Below is a small trained network, with its code and all its weights. Each question gives an input and a target symbol and asks what happens when units are switched off, that is, made to give their printed mean instead of their output.

import numpy as np


def w(rows, s, z=0):
    codes = np.array(rows[::2]) - 128.0
    scale = np.full(codes.shape[1], s)
    scale[-1] = z or s
    return codes * scale


def f(y):
    return y / 2 * (1 + np.tanh(0.7978845608 * (y + 0.044715 * y**3)))


def softmax(a):
    e = np.exp(a - a.max(-1, keepdims=True))
    return e / e.sum(-1, keepdims=True)


def log_softmax(a):
    a = a - a.max(-1, keepdims=True)
    return a - np.log(np.exp(a).sum(-1, keepdims=True))


def net(x, mask):
    ids = ['ΓΘΦΨαβεζηλμξπστω'.index(c) for c in x.split()]
    T = len(ids)
    res = E[ids] + P[:T]
    q, k, v = (res @ M[0].T for M in (Q, K, V))
    z = softmax(np.where(np.tri(T) > 0, q @ k.T / 2**0.5, -1e9)) @ v
    res = res + np.where(mask[0], z, O[0][:, -1]) @ O[0][:, :-1]
    y = f(res @ A[0][:, :-1].T + A[0][:, -1])
    res = res + np.where(mask[1:9], y, B[0][:, -1]) @ B[0][:, :-1]
    return log_softmax(res[-1] @ U[:, :-1].T + U[:, -1])


Q, K, V, O, A, B = {}, {}, {}, {}, {}, {}
E = w([
[166,178,135,210,119,151,167,117,67,137,191],'Γ',
[117,164,78,158,47,84,103,123,115,151,140],'Θ',
[150,188,132,248,89,93,97,126,141,70,207],'Φ',
[171,99,176,117,128,203,120,70,65,184,144],'Ψ',
[143,107,45,144,111,50,122,135,162,110,164],'α',
[172,46,186,94,131,113,119,105,97,138,123],'β',
[174,43,181,92,106,119,60,94,144,113,156],'ε',
[146,72,61,87,164,69,104,84,132,124,124],'ζ',
[128,165,128,151,40,144,112,107,71,186,144],'η',
[132,123,85,142,67,90,72,115,144,138,148],'λ',
[148,112,104,136,105,129,142,133,97,179,135],'μ',
[164,133,110,170,109,139,170,136,103,155,182],'ξ',
[153,139,147,130,148,123,160,84,25,147,121],'π',
[149,115,96,148,132,133,182,144,102,187,129],'σ',
[162,93,106,123,125,138,85,98,123,150,149],'τ',
[174,80,174,111,104,170,121,114,77,183,139],'ω',
],0.016)
P = w([
[118,138,140,146,181,118,130,152,141,210,120],'0',
[142,168,153,117,153,81,104,125,146,189,166],'1',
[65,92,137,153,154,103,93,125,109,144,165],'2',
[202,146,130,100,112,114,133,131,118,174,170],'3',
[102,93,129,143,116,136,126,122,110,153,135],'4',
[208,136,125,127,113,89,141,112,134,128,150],'5',
[136,82,114,149,110,150,134,132,85,121,162],'6',
[192,133,147,91,74,71,152,72,120,135,140],'7',
[113,85,100,150,77,126,144,83,106,102,147],'8',
[169,90,96,155,117,175,99,164,72,113,125],'9',
[252,153,101,160,82,114,114,88,142,114,69],'10',
[139,86,106,176,88,149,126,108,94,102,91],'11',
[214,113,131,155,119,124,120,88,106,105,58],'12',
],0.019)
Q[0] = w([
[72,187,167,93,168,133,135,157,186,125,92],'head 0',
[5,83,132,142,134,147,147,118,117,109,160],'head 0',
],0.017)
K[0] = w([
[31,170,187,104,245,98,49,250,136,230,198],'head 0',
[203,207,183,60,128,1,157,43,175,255,251],'head 0',
],0.0068)
V[0] = w([
[125,1,9,60,104,57,84,187,214,123,104],'head 0',
[103,224,43,189,56,40,170,155,141,137,191],'head 0',
],0.0077)
O[0] = w([
[27,180,243,189,200,105,139,33,103,126,134,108],'head 0',
[254,167,147,137,182,134,142,64,210,124,92,255],'head 0',
],0.013,0.0039)
A[0] = w([
[231,217,109,59,162,176,152,49,218,117,48,44],'neuron 0',
[177,143,131,121,54,9,124,75,103,226,139,219],'neuron 1',
[169,42,245,210,56,103,33,171,143,53,193,253],'neuron 2',
[119,122,88,121,104,75,123,53,3,107,161,169],'neuron 3',
[93,217,202,137,198,123,166,51,244,134,51,117],'neuron 4',
[219,215,215,181,192,57,165,118,118,110,57,194],'neuron 5',
[232,98,70,56,89,181,78,208,175,109,98,106],'neuron 6',
[6,82,132,79,97,169,129,155,86,38,178,92],'neuron 7',
],0.0049,0.0035)
B[0] = w([
[105,62,224,132,60,66,107,184,144,127,157,230],'neuron 0',
[151,91,122,193,211,214,132,134,114,131,75,217],'neuron 1',
[113,122,74,94,169,145,188,101,122,190,126,175],'neuron 2',
[127,92,132,173,129,203,123,177,192,112,75,177],'neuron 3',
[197,161,109,56,6,144,78,83,1,124,135,211],'neuron 4',
[77,71,105,82,77,186,112,112,172,151,144,237],'neuron 5',
[31,202,156,166,110,48,245,86,94,123,102,248],'neuron 6',
[176,155,155,175,121,52,68,178,30,91,148,149],'neuron 7',
],0.007,0.015)
U = w([
[123,239,200,91,105,74,167,154,95,53,129,68],'Γ',
[163,93,118,78,65,172,62,186,167,123,155,51],'Θ',
[59,123,237,138,79,136,150,174,205,97,150,60],'Φ',
[72,150,121,45,45,142,108,195,105,67,182,77],'Ψ',
[117,194,146,62,76,96,108,106,74,98,164,3],'α',
[110,113,169,155,121,123,81,192,106,84,179,103],'β',
[84,141,211,176,137,86,105,158,108,93,173,71],'ε',
[35,220,170,112,173,125,171,63,123,119,122,125],'ζ',
[131,96,110,187,127,81,131,87,107,254,187,231],'η',
[164,129,119,148,121,149,122,105,93,30,112,249],'λ',
[154,113,76,141,177,201,120,112,167,164,122,94],'μ',
[142,123,135,157,157,135,134,121,157,146,141,83],'ξ',
[125,204,25,28,132,174,192,83,108,137,118,82],'π',
[163,133,91,123,180,186,121,121,163,150,119,113],'σ',
[112,116,115,162,188,172,128,116,160,143,131,120],'τ',
[129,113,98,100,110,170,96,175,122,121,162,104],'ω',
],0.0047,0.0062)

Each question gives the input, a string of symbols that net reads in full, and the target symbol t.
The units are the heads (2 rows each of Q, K, V and O) and the neurons (one row each of A and B). Each row of codes is followed by its name. A weight is (code - 128) times the scale printed after its matrix; where a second scale follows, it is the last column's (O, A, B and U).
mask holds one flag per unit, heads first, then neurons. A switched-off unit (its flag False) gives its mean, the last column of its rows in O or B, instead of its output. The means were averaged over made-up inputs and are rounded, as every weight is.
A unit's drop is (log p(t) with every unit on - log p(t) with that unit switched off) / (log p(t) with every unit on - log p(t) with every unit switched off).
The circuit of an input: a set's keep is (log p(t) with only the set's units on - log p(t) with every unit switched off) / (log p(t) with every unit on - log p(t) with every unit switched off). Starting from all 9 units, units are removed one at a time, each time the one whose removal leaves the highest keep (on an exact tie, the one counted first), for as long as the keep stays at least 0.8.
circuit, biggest first: the units of the circuit, biggest drop first
k most important neurons: the k neurons with the biggest drops, biggest first
input π ζ Φ, target ζ: 2 most important neurons -> [neuron 0; neuron 2]
input Θ Θ ε Θ Ψ Θ η π ω Γ Ψ ζ η, target ζ: circuit, biggest first -> [head 0]
input π μ Γ β α π Φ π ζ Γ Θ, target Γ: 3 most important neurons -> [neuron 6; neuron 5; neuron 0]
input π ω σ σ ζ Θ π η, target π: circuit, biggest first -> [head 0; neuron 0]
input ζ β π ω η ζ π μ, target π: circuit, biggest first -> [head 0; neuron 0]
input Φ π Ψ, target π: circuit, biggest first -> [head 0; neuron 0; neuron 6]
input λ Γ σ ζ Φ ε ζ μ Ψ Γ β, target Γ: 3 most important neurons -> [neuron 6; neuron 5; neuron 0]
input ζ ω μ β τ Ψ τ ζ λ Θ Θ π ε, target π: 2 most important neurons -> [neuron 0; neuron 2]
input μ Φ β λ Φ ζ Φ α Φ ω, target Φ: circuit, biggest first -> [head 0; neuron 0; neuron 6; neuron 4]
input ξ Θ π τ ζ ω Θ β, target Θ: circuit, biggest first -> [head 0; neuron 6; neuron 5; neuron 0]
input ζ π λ Ψ Θ Θ Φ β τ Θ Γ π, target Γ: circuit, biggest first -> [head 0; neuron 6; neuron 0; neuron 5]
input ζ Ψ ζ Φ Φ α ζ σ ζ π ζ, target π: 3 most important neurons -> [neuron 0; neuron 6; neuron 7]
input β μ λ π ξ ζ β Γ Γ Γ α, target Γ: circuit, biggest first -> [neuron 6; head 0; neuron 5]
input ζ Θ λ σ η σ λ π Φ, target π: circuit, biggest first -> [head 0; neuron 0; neuron 2]
input Θ Φ α π τ π λ π Θ, target π: 3 most important neurons -> [neuron 0; neuron 6; neuron 7]
input σ Γ β ζ λ α Θ ζ, target Θ: 4 most important neurons -> [neuron 6; neuron 0; neuron 5; neuron 4]
input μ π ζ, target π: circuit, biggest first -> [head 0; neuron 0; neuron 6]
input π β ω Θ α ζ η η η β Γ μ, target Γ: circuit, biggest first -> [neuron 6; head 0; neuron 5; neuron 0]
input Θ ω ω π π π λ μ Φ Ψ Ψ Γ π, target Γ: 2 most important neurons -> [neuron 6; neuron 0]
input λ Ψ Ψ ω β π ξ η η π β, target π: 4 most important neurons -> [neuron 0; neuron 6; neuron 2; neuron 7]
input ζ λ ε λ Γ ξ, target Γ: 2 most important neurons -> [neuron 6; neuron 5]
input Θ Γ π Φ τ λ α ε, target α: 2 most important neurons -> [neuron 4; neuron 0]
